Below is a small trained network, with its code and all its weights. Each question gives an input and a class and asks what happens when units are switched off, that is, made to give their printed mean instead of their output.

import numpy as np


def w(rows, s, z=0):
    codes = np.array(rows[::2]) - 128.0
    scale = np.full(codes.shape[1], s)
    scale[-1] = z or s
    return codes * scale


def norm(h):
    return h / np.sqrt((h * h).mean(-1, keepdims=True) + 1e-5)


def f(y):
    return y / 2 * (1 + np.tanh(0.7978845608 * (y + 0.044715 * y**3)))


def log_softmax(a):
    a = a - a.max(-1, keepdims=True)
    return a - np.log(np.exp(a).sum(-1, keepdims=True))


def net(x, mask):
    res = np.array(x, float).reshape(1, 5) / 4 @ E
    u = 0
    for l in range(3):
        y = f(norm(res) @ A[l][:, :-1].T + A[l][:, -1])
        res = res + np.where(mask[u : u + 12], y, B[l][:, -1]) @ B[l][:, :-1]
        u += 12
    return log_softmax(norm(res)[-1] @ U[:, :-1].T + U[:, -1])


A, B = {}, {}
E = w([
[131,133,108,87,125,188,127,188,142,58],'x0',
[184,172,221,137,165,152,117,171,59,155],'x1',
[146,151,121,123,131,176,144,116,188,172],'x2',
[143,134,75,121,132,159,131,101,67,147],'x3',
[164,255,70,201,56,74,8,162,159,131],'x4',
],0.0094)
A[0] = w([
[106,117,150,137,128,76,122,146,118,81,31],'L0N1',
[159,206,187,149,157,165,94,168,110,162,20],'L0N2',
[144,160,201,140,139,64,132,158,248,83,40],'L0N3',
[163,171,113,131,118,213,125,113,212,212,39],'L0N4',
[147,138,128,125,141,174,144,123,204,176,52],'L0N5',
[145,154,49,137,135,161,128,106,68,151,38],'L0N6',
[130,191,99,124,118,211,111,171,149,24,68],'L0N7',
[151,215,87,128,131,75,74,161,151,140,85],'L0N8',
[106,130,25,144,152,101,117,107,210,116,26],'L0N9',
[136,122,109,131,118,32,103,135,42,37,1],'L0N10',
[122,163,131,149,121,39,123,69,138,233,55],'L0N11',
[160,168,30,128,133,166,131,115,67,142,52],'L0N12',
],0.012,0.0045)
B[0] = w([
[65,156,134,86,142,123,105,177,114,135,140],'L0N1',
[171,154,148,58,25,85,162,117,62,97,221],'L0N2',
[58,88,154,63,98,189,34,122,120,214,198],'L0N3',
[6,156,141,167,185,76,155,231,83,21,198],'L0N4',
[49,149,116,100,200,97,106,126,88,82,163],'L0N5',
[79,115,168,70,105,160,55,130,131,179,160],'L0N6',
[224,71,59,142,224,45,104,117,117,213,225],'L0N7',
[126,135,174,182,170,211,184,43,234,77,254],'L0N8',
[176,165,147,63,28,98,171,116,61,104,208],'L0N9',
[12,162,131,145,180,85,154,206,89,37,183],'L0N10',
[201,85,78,138,208,49,119,133,117,212,201],'L0N11',
[63,85,167,106,89,169,59,137,157,187,178],'L0N12',
],0.017,0.0095)
A[1] = w([
[131,219,116,161,121,80,37,115,166,114,100],'L1N1',
[124,170,91,181,101,101,80,183,137,91,55],'L1N2',
[164,213,110,222,72,154,69,116,194,107,4],'L1N3',
[72,87,153,146,57,184,51,145,124,195,12],'L1N4',
[191,185,180,137,140,164,109,189,118,128,98],'L1N5',
[128,87,151,140,164,211,214,86,181,90,90],'L1N6',
[100,158,84,146,124,139,118,178,119,83,41],'L1N7',
[208,85,73,148,156,84,110,192,157,159,76],'L1N8',
[203,162,139,115,21,122,148,107,63,88,60],'L1N9',
[80,170,108,118,158,105,136,169,122,145,55],'L1N10',
[194,112,57,66,141,182,78,203,159,69,66],'L1N11',
[132,148,41,85,3,86,148,92,145,90,89],'L1N12',
],0.015,0.0029)
B[1] = w([
[101,52,99,126,176,236,234,131,58,204,204],'L1N1',
[79,106,171,145,189,146,155,133,110,119,144],'L1N2',
[166,114,135,64,248,250,232,102,184,138,178],'L1N3',
[100,147,104,56,89,190,14,142,173,202,196],'L1N4',
[69,63,190,133,88,81,190,180,66,167,157],'L1N5',
[135,146,98,149,143,207,172,131,214,144,254],'L1N6',
[89,151,101,220,95,129,144,156,113,129,164],'L1N7',
[226,160,46,217,96,89,103,188,183,161,218],'L1N8',
[180,58,119,87,29,80,170,152,118,66,249],'L1N9',
[96,202,118,175,72,173,126,132,152,138,214],'L1N10',
[121,104,153,194,199,68,135,142,93,223,154],'L1N11',
[68,22,166,88,59,32,188,159,112,103,239],'L1N12',
],0.015,0.0071)
A[2] = w([
[115,64,99,146,87,92,103,108,167,94,126],'L2N1',
[78,141,53,89,172,143,155,197,90,92,145],'L2N2',
[188,141,72,123,34,153,163,190,108,95,134],'L2N3',
[188,164,120,196,176,65,96,2,82,175,48],'L2N4',
[133,120,42,82,154,180,120,82,89,98,126],'L2N5',
[168,151,143,206,106,220,174,39,150,75,80],'L2N6',
[86,80,139,103,163,156,98,104,99,172,56],'L2N7',
[244,183,229,125,94,163,124,107,35,84,28],'L2N8',
[155,138,112,110,144,159,82,127,130,54,2],'L2N9',
[24,194,125,160,199,93,130,135,51,6,8],'L2N10',
[107,90,157,65,174,173,31,61,77,127,109],'L2N11',
[178,251,116,147,80,121,87,139,237,107,210],'L2N12',
],0.014,0.002)
B[2] = w([
[136,162,229,105,163,103,115,84,59,94,171],'L2N1',
[147,191,202,214,79,123,158,111,101,159,224],'L2N2',
[57,103,155,94,204,57,95,6,209,112,204],'L2N3',
[193,85,130,182,157,106,108,192,123,141,179],'L2N4',
[123,151,165,89,148,126,143,224,104,146,147],'L2N5',
[141,127,97,41,187,147,144,118,145,73,214],'L2N6',
[211,194,177,135,38,142,131,134,147,155,178],'L2N7',
[35,84,100,122,65,75,195,154,110,141,161],'L2N8',
[87,65,130,179,141,146,155,149,142,121,115],'L2N9',
[35,182,79,201,179,145,81,167,141,28,254],'L2N10',
[116,126,147,109,68,191,86,131,150,176,168],'L2N11',
[130,132,133,52,223,90,84,33,176,45,157],'L2N12',
],0.016,0.0092)
U = w([
[128,122,136,84,200,230,239,131,176,115,147],'0',
[11,193,144,219,144,143,133,184,102,75,157],'1',
[75,48,178,72,59,47,190,127,92,119,144],'2',
[222,102,100,200,182,85,101,162,135,198,145],'3',
[85,146,179,61,56,216,49,142,150,209,152],'4',
[109,133,109,100,148,115,50,87,170,54,189],'5',
[201,79,137,142,88,197,60,83,50,7,2],'6',
[186,154,60,118,88,187,111,81,43,65,10],'7',
],0.012,0.0063)

Each question gives the input, the list of numbers given to net, and the class t.
The units are the neurons (one row each of A and B). Each row of codes is followed by its name. A weight is (code - 128) times the scale printed after its matrix; where a second scale follows, it is the last column's (A, B and U).
mask holds one flag per neuron, layer by layer. A switched-off neuron (its flag False) gives its mean, the last column of its row in B, instead of its output. The means were averaged over made-up inputs and are rounded, as every weight is.
A unit's drop is (log p(t) with every unit on - log p(t) with that unit switched off) / (log p(t) with every unit on - log p(t) with every unit switched off).
The circuit of an input: a set's keep is (log p(t) with only the set's units on - log p(t) with every unit switched off) / (log p(t) with every unit on - log p(t) with every unit switched off). Starting from the 12 units with the biggest drops (on a tie, the unit counted first), units are removed one at a time, each time the one whose removal leaves the highest keep (on an exact tie, the one counted first), for as long as the keep stays at least 0.8.
circuit, biggest first: the units of the circuit, biggest drop first
unit that matters most: the unit with the biggest drop
top k neurons: the k neurons with the biggest drops, biggest first
top k neurons in layer l: the k neurons of layer l with the biggest drops, biggest first
drop of u: that unit's drop, to one decimal
input [-8,7,6,-5,4], class 3: unit that matters most -> L0N11
input [-7,-6,7,-6,2], class 1: top 2 neurons -> [L0N4, L0N7]
input [-3,-4,-2,-4,5], class 0: top 3 neurons -> [L0N8, L0N2, L0N7]
input [-8,-4,-8,7,1], class 1: top 3 neurons -> [L0N10, L0N7, L0N3]
input [-2,7,5,4,8], class 0: top 3 neurons -> [L0N8, L0N9, L1N3]
input [-7,-7,-8,6,8], class 0: circuit, biggest first -> [L0N8, L1N3]
input [4,4,0,-7,-6], class 4: top 3 neurons -> [L0N8, L0N7, L1N4]
input [-6,-6,-3,-7,1], class 4: top 3 neurons -> [L0N3, L0N7, L0N2]
input [-6,4,-4,7,6], class 4: top 3 neurons -> [L0N7, L0N6, L0N12]
input [-3,-6,-7,2,7], class 0: top 4 neurons -> [L0N8, L0N4, L0N2, L1N3]
input [4,-2,-3,0,-3], class 3: top 2 neurons -> [L0N8, L0N9]
input [5,8,6,-2,-3], class 2: top 2 neurons in layer 0 -> [L0N2, L0N10]
input [-2,-8,-6,-2,8], class 0: top 2 neurons -> [L0N8, L0N2]
input [2,6,4,6,-2], class 2: circuit, biggest first -> [L0N2]
input [3,7,0,7,-5], class 2: top 4 neurons -> [L0N8, L0N3, L1N9, L2N8]
input [-1,3,-3,7,-5], class 4: top 2 neurons -> [L0N8, L0N2]
input [1,-8,5,-7,1], class 2: top 2 neurons -> [L0N9, L1N12]
input [6,-6,-7,1,-5], class 1: top 4 neurons -> [L0N8, L0N2, L0N11, L0N7]
input [-4,-6,1,0,3], class 2: top 3 neurons -> [L0N9, L0N7, L1N12]
input [-5,3,-7,-4,-2], class 1: circuit, biggest first -> [L0N10]
input [7,-4,-5,-8,-7], class 4: top 4 neurons in layer 2 -> [L2N7, L2N6, L2N10, L2N12]
input [4,-4,-4,-5,6], class 0: top 2 neurons in layer 0 -> [L0N8, L0N2]
input [-5,6,-4,-2,5], class 2: top 4 neurons in layer 0 -> [L0N2, L0N7, L0N4, L0N11]
input [-2,7,7,-8,-1], class 4: top 3 neurons in layer 0 -> [L0N3, L0N9, L0N10]
input [8,4,-7,0,8], class 0: top 2 neurons in layer 0 -> [L0N8, L0N11]
input [-6,6,-7,-7,8], class 0: top 2 neurons in layer 0 -> [L0N8, L0N7]
input [-4,-3,5,-5,-4], class 1: unit that matters most -> L0N5
input [7,7,-6,1,5], class 2: top 3 neurons in layer 0 -> [L0N2, L0N4, L0N11]
input [-3,6,-8,-7,-3], class 1: top 2 neurons in layer 0 -> [L0N10, L0N12]
input [-3,-6,-2,7,-7], class 0: drop of L0N12 -> 1.6
